Below are the code and all the weights of a small trained network. Each question names an input and a target symbol and asks about switching units off, where a switched-off unit gives its printed mean instead of its output.

import numpy as np


def w(rows, s, z=0):
    codes = np.array(rows[::2]) - 128.0
    scale = np.full(codes.shape[1], s)
    scale[-1] = z or s
    return codes * scale


def f(y):
    return y / 2 * (1 + np.tanh(0.7978845608 * (y + 0.044715 * y**3)))


def softmax(a):
    e = np.exp(a - a.max(-1, keepdims=True))
    return e / e.sum(-1, keepdims=True)


def log_softmax(a):
    a = a - a.max(-1, keepdims=True)
    return a - np.log(np.exp(a).sum(-1, keepdims=True))


def net(x, mask):
    ids = ['ΓΔαζμτψω'.index(c) for c in x.split()]
    T = len(ids)
    res = E[ids] + P[:T]
    r = res
    for j in range(2):
        rows = slice(2 * j, 2 * j + 2)
        q, k, v = (r @ M[0][rows].T for M in (Q, K, V))
        z = softmax(np.where(np.tri(T) > 0, q @ k.T / 2**0.5, -1e9)) @ v
        o = O[0][rows]
        res = res + np.where(mask[j], z, o[:, -1]) @ o[:, :-1]
    y = f(res @ A[0][:, :-1].T + A[0][:, -1])
    res = res + np.where(mask[2:6], y, B[0][:, -1]) @ B[0][:, :-1]
    return log_softmax(res[-1] @ U[:, :-1].T + U[:, -1])


Q, K, V, O, A, B = {}, {}, {}, {}, {}, {}
E = w([
[132,161,181,133],'Γ',
[146,123,126,38],'Δ',
[102,174,106,89],'α',
[167,98,139,135],'ζ',
[217,118,147,161],'μ',
[22,155,122,88],'τ',
[97,158,137,166],'ψ',
[116,4,75,179],'ω',
],0.017)
P = w([
[112,1,167,132],'0',
[161,105,169,133],'1',
[160,155,170,147],'2',
[155,202,148,154],'3',
[180,206,122,186],'4',
[168,205,90,219],'5',
[205,194,100,224],'6',
[233,179,124,176],'7',
],0.0041)
Q[0] = w([
[1,243,139,9],'head 1',
[191,237,200,254],'head 1',
[80,202,148,70],'head 2',
[155,134,250,158],'head 2',
],0.0073)
K[0] = w([
[154,124,248,78],'head 1',
[115,186,121,194],'head 1',
[176,114,197,166],'head 2',
[86,214,201,89],'head 2',
],0.011)
V[0] = w([
[42,176,191,254],'head 1',
[117,65,29,203],'head 1',
[51,222,115,93],'head 2',
[222,197,180,129],'head 2',
],0.0073)
O[0] = w([
[57,210,254,128,243],'head 1',
[57,223,51,201,86],'head 1',
[151,74,195,180,71],'head 2',
[209,227,111,22,254],'head 2',
],0.0077,0.0013)
A[0] = w([
[44,77,139,60,10],'neuron 1',
[26,80,124,140,172],'neuron 2',
[82,168,47,1,68],'neuron 3',
[126,208,228,125,221],'neuron 4',
],0.008,0.0011)
B[0] = w([
[238,148,127,149,142],'neuron 1',
[154,30,156,152,157],'neuron 2',
[146,134,123,254,207],'neuron 3',
[44,144,158,89,253],'neuron 4',
],0.0081,0.0062)
U = w([
[95,114,88,152,131],'Γ',
[142,134,125,122,2],'Δ',
[129,108,111,94,109],'α',
[141,111,112,95,95],'ζ',
[254,124,123,113,220],'μ',
[172,93,191,164,52],'τ',
[92,176,179,113,209],'ψ',
[130,210,103,188,64],'ω',
],0.0088,0.0037)

Each question gives the input, a string of symbols that net reads in full, and the target symbol t.
The units are the heads (2 rows each of Q, K, V and O) and the neurons (one row each of A and B). Each row of codes is followed by its name. A weight is (code - 128) times the scale printed after its matrix; where a second scale follows, it is the last column's (O, A, B and U).
mask holds one flag per unit, heads first, then neurons. A switched-off unit (its flag False) gives its mean, the last column of its rows in O or B, instead of its output. The means were averaged over made-up inputs and are rounded, as every weight is.
A unit's drop is (log p(t) with every unit on - log p(t) with that unit switched off) / (log p(t) with every unit on - log p(t) with every unit switched off).
The circuit of an input: a set's keep is (log p(t) with only the set's units on - log p(t) with every unit switched off) / (log p(t) with every unit on - log p(t) with every unit switched off). Starting from all 6 units, units are removed one at a time, each time the one whose removal leaves the highest keep (on an exact tie, the one counted first), for as long as the keep stays at least 0.8.
units of the circuit, in order: the units of the circuit, biggest drop first
k most important neurons: the k neurons with the biggest drops, biggest first
heads that matter: for each layer, one digit per head in row order, 1 if its drop is at least 0.15 and else 0, layers parted by /
drop when u is switched off: that unit's drop, to one decimal
input μ μ α, target ω: most important neuron	[neuron 3]
input μ Γ τ, target ω: 2 most important neurons	[neuron 3; neuron 1]
input τ Δ τ, target μ: units of the circuit, in order	[head 1; neuron 1]
input μ ψ μ, target ψ: units of the circuit, in order	[head 1; neuron 4; neuron 3]
input μ Γ Δ, target μ: units of the circuit, in order	[head 1; neuron 4]
input τ τ μ, target τ: heads that matter	01
input μ τ μ μ μ ω ζ, target ω: heads that matter	10
input Γ Δ ω ω μ, target ω: drop when head 1 is switched off	1.1
input Δ μ Δ α, target μ: drop when head 1 is switched off	1.2
input μ ψ ψ μ μ ψ μ ζ, target ψ: drop when neuron 3 is switched off	0.1
input ω μ μ ψ Γ μ ω μ, target ω: drop when head 1 is switched off	1.2
